Below are the code and all the weights of a small trained network. Each question names an input and a class and asks about switching units off, where a switched-off unit gives its printed mean instead of its output.

import numpy as np


def w(rows, s, z=0):
    codes = np.array(rows[::2]) - 128.0
    scale = np.full(codes.shape[1], s)
    scale[-1] = z or s
    return codes * scale


def f(y):
    return np.maximum(y, 0)


def log_softmax(a):
    a = a - a.max(-1, keepdims=True)
    return a - np.log(np.exp(a).sum(-1, keepdims=True))


def net(x, mask):
    res = np.array(x, float).reshape(1, 5) / 4 @ E
    y = f(res @ A[0][:, :-1].T + A[0][:, -1])
    res = res + np.where(mask, y, B[0][:, -1]) @ B[0][:, :-1]
    return log_softmax(res[-1] @ U[:, :-1].T + U[:, -1])


A, B = {}, {}
E = w([
[95,66,7,58],'x0',
[57,171,209,42],'x1',
[200,232,52,75],'x2',
[118,134,121,135],'x3',
[129,127,129,127],'x4',
],0.012)
A[0] = w([
[213,249,82,120,145],'n1',
[77,59,52,67,57],'n2',
[111,170,170,201,38],'n3',
[114,60,152,155,149],'n4',
[229,68,82,199,97],'n5',
[50,62,168,169,3],'n6',
[74,135,184,35,104],'n7',
],0.012,0.0016)
B[0] = w([
[131,34,99,82,247],'n1',
[162,56,245,195,218],'n2',
[226,46,113,172,191],'n3',
[86,104,57,28,199],'n4',
[79,254,107,191,228],'n5',
[106,67,104,45,230],'n6',
[63,217,91,209,215],'n7',
],0.0097,0.015)
U = w([
[135,91,7,21,1],'0',
[73,208,62,170,248],'1',
[221,79,199,167,156],'2',
],0.012,0.00066)

Each question gives the input, the list of numbers given to net, and the class t.
The units are the neurons (one row each of A and B). Each row of codes is followed by its name. A weight is (code - 128) times the scale printed after its matrix; where a second scale follows, it is the last column's (A, B and U).
mask holds one flag per neuron, in row order. A switched-off neuron (its flag False) gives its mean, the last column of its row in B, instead of its output. The means were averaged over made-up inputs and are rounded, as every weight is.
A unit's drop is (log p(t) with every unit on - log p(t) with that unit switched off) / (log p(t) with every unit on - log p(t) with every unit switched off).
The circuit of an input: a set's keep is (log p(t) with only the set's units on - log p(t) with every unit switched off) / (log p(t) with every unit on - log p(t) with every unit switched off). Starting from all 7 units, units are removed one at a time, each time the one whose removal leaves the highest keep (on an exact tie, the one counted first), for as long as the keep stays at least 0.8.
units of the circuit, in order: the units of the circuit, biggest drop first
unit that matters most: the unit with the biggest drop
k most important neurons: the k neurons with the biggest drops, biggest first
drop when u is switched off: that unit's drop, to one decimal
input [5,-8,-7,-2,-4], class 1: units of the circuit, in order => n5
input [-8,-8,0,-5,8], class 1: 2 most important neurons => n5, n2
input [6,4,5,0,2], class 2: units of the circuit, in order => n2, n4
input [6,5,1,5,-7], class 2: 2 most important neurons => n2, n5
input [-7,-7,8,4,-1], class 0: 2 most important neurons => n1, n2
input [0,4,-6,6,-3], class 0: 2 most important neurons => n6, n5
input [-4,-3,-5,6,8], class 0: 3 most important neurons => n2, n4, n6
input [-5,-6,8,7,-2], class 0: 3 most important neurons => n1, n7, n2
input [-5,2,-8,8,5], class 0: 2 most important neurons => n6, n4
input [-5,-7,8,-1,5], class 0: 2 most important neurons => n1, n7
input [-2,4,-5,5,-8], class 0: 3 most important neurons => n5, n6, n2
input [-5,3,-6,-6,1], class 0: 2 most important neurons => n2, n6
input [7,-2,5,4,-4], class 2: 3 most important neurons => n2, n4, n6
input [-7,5,6,-1,-1], class 2: 4 most important neurons => n4, n6, n3, n5
input [5,7,4,-4,4], class 1: units of the circuit, in order => n7
input [-7,-7,4,1,0], class 1: 3 most important neurons => n5, n2, n6
input [-2,3,-1,-3,5], class 1: drop when n1 is switched off => 0.8
input [0,-6,-6,5,-3], class 0: drop when n2 is switched off => 0.1
input [5,-4,2,6,8], class 2: drop when n7 is switched off => 0.3
input [-4,6,-7,-5,2], class 0: unit that matters most => n6
